Below is a small trained network, with its code and all its weights. Each question gives an input and a target symbol and asks what happens when units are switched off, that is, made to give their printed mean instead of their output.

import numpy as np


def w(rows, s, z=0):
    codes = np.array(rows[::2]) - 128.0
    scale = np.full(codes.shape[1], s)
    scale[-1] = z or s
    return codes * scale


def norm(h):
    return h / np.sqrt((h * h).mean(-1, keepdims=True) + 1e-5)


def f(y):
    return y / 2 * (1 + np.tanh(0.7978845608 * (y + 0.044715 * y**3)))


def softmax(a):
    e = np.exp(a - a.max(-1, keepdims=True))
    return e / e.sum(-1, keepdims=True)


def log_softmax(a):
    a = a - a.max(-1, keepdims=True)
    return a - np.log(np.exp(a).sum(-1, keepdims=True))


def net(x, mask):
    ids = ['ΓΔΘΦΩαβεζηλτ'.index(c) for c in x.split()]
    T = len(ids)
    res = E[ids] + P[:T]
    u = 0
    for l in range(2):
        r = norm(res)
        for j in range(3):
            rows = slice(3 * j, 3 * j + 3)
            q, k, v = (r @ M[l][rows].T for M in (Q, K, V))
            z = softmax(np.where(np.tri(T) > 0, q @ k.T / 3**0.5, -1e9)) @ v
            o = O[l][rows]
            res = res + np.where(mask[u + j], z, o[:, -1]) @ o[:, :-1]
        u += 3
        y = f(norm(res) @ A[l][:, :-1].T + A[l][:, -1])
        res = res + np.where(mask[u : u + 4], y, B[l][:, -1]) @ B[l][:, :-1]
        u += 4
    return log_softmax(norm(res)[-1] @ U[:, :-1].T + U[:, -1])


Q, K, V, O, A, B = {}, {}, {}, {}, {}, {}
E = w([
[143,157,132,198,144,145,122,71,66,66,166,198],'Γ',
[69,125,98,124,80,117,96,90,191,139,131,126],'Δ',
[159,82,108,48,115,154,107,177,83,17,133,104],'Θ',
[143,141,123,206,169,188,155,104,188,163,157,167],'Φ',
[95,127,140,157,123,113,147,46,171,98,117,193],'Ω',
[89,104,57,122,45,116,84,168,97,163,161,115],'α',
[138,125,135,38,143,138,117,195,71,225,120,119],'β',
[184,157,167,119,249,188,146,198,157,154,87,107],'ε',
[83,118,117,127,93,109,59,49,94,74,138,140],'ζ',
[202,156,177,93,174,143,152,164,20,93,97,184],'η',
[81,148,119,140,108,158,78,159,94,98,177,167],'λ',
[140,135,59,158,125,150,104,156,222,204,127,139],'τ',
],0.0015)
P = w([
[76,52,106,171,247,102,136,169,119,103,140,184],'0',
[112,184,36,178,124,201,207,63,71,119,36,124],'1',
[136,235,111,113,139,138,117,120,149,119,212,159],'2',
[146,42,239,142,103,151,64,151,175,139,162,182],'3',
[127,172,85,141,107,192,216,63,92,117,25,70],'4',
[193,197,156,123,81,48,161,102,151,138,181,70],'5',
[159,51,234,92,72,148,55,191,119,128,139,128],'6',
],0.0012)
Q[0] = w([
[90,167,24,143,159,112,194,81,80,119,81,90],'0.h0',
[141,192,57,96,195,131,212,119,73,107,61,57],'0.h0',
[95,224,7,151,164,72,199,47,138,120,144,92],'0.h0',
[108,160,80,116,110,214,192,91,114,108,55,114],'0.h1',
[124,149,90,83,143,95,177,133,141,74,151,113],'0.h1',
[81,145,108,127,128,81,140,93,153,156,149,128],'0.h1',
[154,131,182,251,210,131,180,39,159,108,94,188],'0.h2',
[162,154,117,138,151,173,169,210,177,253,91,106],'0.h2',
[28,103,72,142,86,109,123,54,229,168,106,98],'0.h2',
],0.0066)
K[0] = w([
[70,106,69,181,133,107,126,116,137,135,165,173],'0.h0',
[61,104,86,206,120,138,104,133,120,132,139,182],'0.h0',
[94,141,82,194,126,113,122,88,148,137,173,155],'0.h0',
[92,89,92,165,185,106,139,142,128,83,131,137],'0.h1',
[117,134,74,134,102,130,131,106,156,72,167,95],'0.h1',
[100,148,108,165,106,101,123,60,175,174,174,143],'0.h1',
[163,147,173,195,195,135,172,39,177,104,119,182],'0.h2',
[168,140,107,127,167,152,168,206,185,252,111,117],'0.h2',
[50,115,82,130,88,111,113,53,254,159,130,121],'0.h2',
],0.0064)
V[0] = w([
[104,115,126,112,174,179,117,131,221,95,140,30],'0.h0',
[122,195,156,167,184,112,90,143,120,173,82,134],'0.h0',
[68,121,141,123,106,110,121,115,111,243,141,114],'0.h0',
[112,103,116,219,92,136,95,97,90,170,172,144],'0.h1',
[104,152,148,101,170,134,102,139,82,85,99,160],'0.h1',
[164,91,95,125,108,193,83,184,157,14,91,119],'0.h1',
[109,149,130,81,131,175,150,200,81,180,162,125],'0.h2',
[133,139,107,113,109,138,91,113,70,50,167,198],'0.h2',
[198,140,141,38,92,6,151,134,88,108,169,84],'0.h2',
],0.0021)
O[0] = w([
[123,69,189,145,222,103,181,214,114,131,205,23,111],'0.h0',
[59,221,166,161,107,139,113,185,96,250,89,102,148],'0.h0',
[70,122,77,22,155,136,149,94,137,233,169,157,66],'0.h0',
[163,177,57,147,231,126,171,149,159,54,162,99,169],'0.h1',
[66,149,141,102,52,175,155,120,150,134,117,92,219],'0.h1',
[25,143,86,184,92,43,110,36,181,206,134,113,220],'0.h1',
[150,151,138,169,111,108,160,21,158,64,131,130,180],'0.h2',
[165,124,135,113,148,117,154,149,207,241,122,56,238],'0.h2',
[109,161,107,234,207,188,129,148,212,145,147,194,1],'0.h2',
],0.0018,0.00096)
A[0] = w([
[189,249,100,207,119,180,157,77,161,92,188,140,73],'0.n0',
[201,243,40,38,92,80,187,72,16,182,118,102,10],'0.n1',
[186,216,212,117,96,206,173,104,59,121,49,143,45],'0.n2',
[129,48,223,155,59,49,133,176,35,129,129,130,99],'0.n3',
],0.0021,0.0012)
B[0] = w([
[113,158,119,5,153,125,100,205,114,150,105,154,235],'0.n0',
[122,67,195,144,148,142,154,121,205,31,100,32,250],'0.n1',
[66,79,37,140,32,75,61,113,165,146,161,100,203],'0.n2',
[96,156,111,140,205,183,152,127,215,95,104,136,160],'0.n3',
],0.0023,0.0012)
Q[1] = w([
[118,173,92,116,72,135,199,158,119,58,85,9],'1.h0',
[230,221,128,52,168,166,81,215,152,136,188,191],'1.h0',
[88,161,147,105,242,123,131,191,101,235,149,248],'1.h0',
[151,175,139,151,67,54,181,142,146,159,34,106],'1.h1',
[73,124,63,72,71,204,222,117,162,155,89,71],'1.h1',
[35,124,158,190,106,133,168,102,97,70,52,52],'1.h1',
[112,165,83,110,64,64,162,67,64,209,2,1],'1.h2',
[189,74,122,149,28,116,176,67,153,40,109,5],'1.h2',
[60,146,95,150,151,213,94,115,146,142,65,180],'1.h2',
],0.0039)
K[1] = w([
[58,157,82,119,157,83,174,142,121,79,80,75],'1.h0',
[198,189,102,86,46,189,129,82,142,157,146,128],'1.h0',
[220,179,140,69,108,149,120,164,109,191,211,173],'1.h0',
[137,199,78,85,154,50,203,126,126,105,107,120],'1.h1',
[43,97,98,127,176,94,219,135,63,128,149,159],'1.h1',
[39,171,115,155,121,141,236,69,74,88,117,118],'1.h1',
[70,129,48,124,189,72,177,132,22,180,60,111],'1.h2',
[125,29,97,253,220,133,187,143,13,84,57,169],'1.h2',
[138,154,152,69,147,107,77,170,165,186,164,228],'1.h2',
],0.0043)
V[1] = w([
[203,213,162,127,191,153,155,172,123,125,194,183],'1.h0',
[125,101,177,153,197,24,77,155,124,163,163,182],'1.h0',
[137,191,142,154,94,119,147,142,49,250,97,137],'1.h0',
[26,164,158,160,94,167,93,147,120,108,239,97],'1.h1',
[132,165,81,142,147,131,93,125,82,191,207,194],'1.h1',
[142,124,123,163,84,212,46,26,12,99,66,48],'1.h1',
[78,179,76,45,111,78,88,97,150,211,146,186],'1.h2',
[140,146,162,50,188,197,128,184,109,171,135,126],'1.h2',
[95,90,149,92,82,239,146,81,190,125,112,110],'1.h2',
],0.0021)
O[1] = w([
[15,129,95,82,108,149,209,118,149,140,39,44,45],'1.h0',
[199,196,102,103,61,151,138,127,121,135,92,10,76],'1.h0',
[105,16,128,89,18,184,136,113,173,43,140,76,1],'1.h0',
[174,102,213,131,114,65,219,176,48,76,91,187,184],'1.h1',
[130,124,122,172,138,31,94,56,86,104,143,160,82],'1.h1',
[142,131,81,137,116,79,230,172,180,253,79,94,56],'1.h1',
[40,190,56,142,138,203,204,168,114,116,64,92,179],'1.h2',
[180,94,65,195,91,80,181,158,170,147,97,106,211],'1.h2',
[125,85,59,134,179,50,121,71,63,94,137,67,109],'1.h2',
],0.002,0.0012)
A[1] = w([
[51,99,82,29,55,233,180,88,42,176,65,110,103],'1.n0',
[82,164,155,26,164,75,48,152,90,105,182,163,79],'1.n1',
[115,252,49,39,99,132,252,148,156,148,109,89,6],'1.n2',
[173,85,127,107,217,116,188,108,73,107,145,15,9],'1.n3',
],0.0026,0.0021)
B[1] = w([
[199,96,137,43,185,123,148,192,92,193,211,188,245],'1.n0',
[180,30,124,111,19,111,222,107,241,167,46,75,184],'1.n1',
[222,170,79,224,146,63,54,186,189,3,54,174,253],'1.n2',
[171,202,97,170,15,189,175,90,183,152,213,208,104],'1.n3',
],0.0021,0.0016)
U = w([
[174,197,67,128,155,101,114,192,158,60,75,157,198],'Γ',
[158,71,121,80,18,97,193,124,173,156,85,62,144],'Δ',
[176,59,211,155,168,71,69,115,159,94,196,148,93],'Θ',
[172,190,118,179,97,189,197,80,150,110,229,145,153],'Φ',
[66,136,126,80,235,192,163,38,154,96,82,154,122],'Ω',
[61,56,2,205,136,78,146,89,86,121,152,119,151],'α',
[144,94,97,51,171,169,160,186,59,188,189,180,202],'β',
[70,129,191,202,173,194,183,216,144,165,114,58,109],'ε',
[148,206,127,152,148,68,121,75,62,228,94,101,134],'ζ',
[71,136,136,161,28,187,54,121,136,158,90,230,2],'η',
[100,148,194,108,102,109,189,109,15,46,103,138,97],'λ',
[120,151,91,82,118,187,23,110,90,108,165,14,74],'τ',
],0.0066,0.0013)

Each question gives the input, a string of symbols that net reads in full, and the target symbol t.
The units are the heads (3 rows each of Q, K, V and O) and the neurons (one row each of A and B). Each row of codes is followed by its name. A weight is (code - 128) times the scale printed after its matrix; where a second scale follows, it is the last column's (O, A, B and U).
mask holds one flag per unit, layer by layer, with each layer's heads first. A switched-off unit (its flag False) gives its mean, the last column of its rows in O or B, instead of its output. The means were averaged over made-up inputs and are rounded, as every weight is.
A unit's drop is (log p(t) with every unit on - log p(t) with that unit switched off) / (log p(t) with every unit on - log p(t) with every unit switched off).
The circuit of an input: a set's keep is (log p(t) with only the set's units on - log p(t) with every unit switched off) / (log p(t) with every unit on - log p(t) with every unit switched off). Starting from the 12 units with the biggest drops (on a tie, the unit counted first), units are removed one at a time, each time the one whose removal leaves the highest keep (on an exact tie, the one counted first), for as long as the keep stays at least 0.8.
circuit, biggest first: the units of the circuit, biggest drop first
unit that matters most: the unit with the biggest drop
top k neurons: the k neurons with the biggest drops, biggest first
k most important neurons of layer l: the k neurons of layer l with the biggest drops, biggest first
heads that matter: for each layer, one digit per head in row order, 1 if its drop is at least 0.15 and else 0, layers parted by /
input β λ Ω, target Γ: circuit, biggest first	0.n0, 1.h2, 1.n2
input τ α Θ Φ λ ζ, target Γ: unit that matters most	0.h2
input Θ Θ Φ α τ ζ, target Γ: heads that matter	001 / 000
input ε τ α λ ζ Φ, target Γ: circuit, biggest first	0.n0, 1.n2
input ε Δ α τ, target ε: heads that matter	100 / 100
input β Θ α ε, target ε: circuit, biggest first	0.h0, 1.n2, 1.n0
input ε τ τ α Θ, target Δ: circuit, biggest first	0.h1, 1.h1
input Δ Φ ε Θ β λ Ω, target β: heads that matter	101 / 100
input η α β Φ Δ η, target Δ: 3 most important neurons of layer 1	1.n1, 1.n2, 1.n0
input ζ Θ Ω Δ α τ, target Γ: circuit, biggest first	0.h2, 1.n2, 0.n0
input η Θ Φ, target Γ: top 2 neurons	0.n0, 1.n2
input Δ Θ Δ ε Γ, target Φ: top 2 neurons	1.n3, 0.n1
input Δ β η β ζ Ω τ, target β: heads that matter	100 / 101
input ζ Δ Δ τ Θ η τ, target η: top 2 neurons	0.n1, 1.n2
input λ λ Θ ε, target ε: unit that matters most	0.n1
input ζ α Δ α Θ Θ, target Δ: 3 most important neurons of layer 0	0.n0, 0.n1, 0.n2
input Ω Δ Φ λ, target λ: heads that matter	000 / 110
input α Δ Δ Φ Θ, target Ω: heads that matter	110 / 101
input Θ Γ Δ Δ Δ Ω, target Γ: circuit, biggest first	0.h2, 1.n2, 0.n0, 1.h2
input Δ τ τ, target Δ: top 2 neurons	1.n1, 0.n1
input λ ζ Θ Θ τ, target λ: heads that matter	001 / 010
input λ Θ τ Φ β β, target Δ: top 2 neurons	0.n0, 1.n1
input Ω Δ τ β Φ, target τ: heads that matter	001 / 000
input β λ η ζ Θ Δ, target Γ: top 2 neurons	1.n2, 0.n1
input Φ β ε Θ β η, target Γ: circuit, biggest first	0.h2, 0.n0, 1.n2, 1.h0
input λ Δ β η Ω, target λ: heads that matter	011 / 010
input τ α Θ Ω ζ β Φ, target β: unit that matters most	0.h0
input ε τ τ Δ, target ε: unit that matters most	0.h0
input Ω η Δ Φ, target η: heads that matter	100 / 000
input Ω ε η β η, target τ: top 2 neurons	0.n2, 0.n1
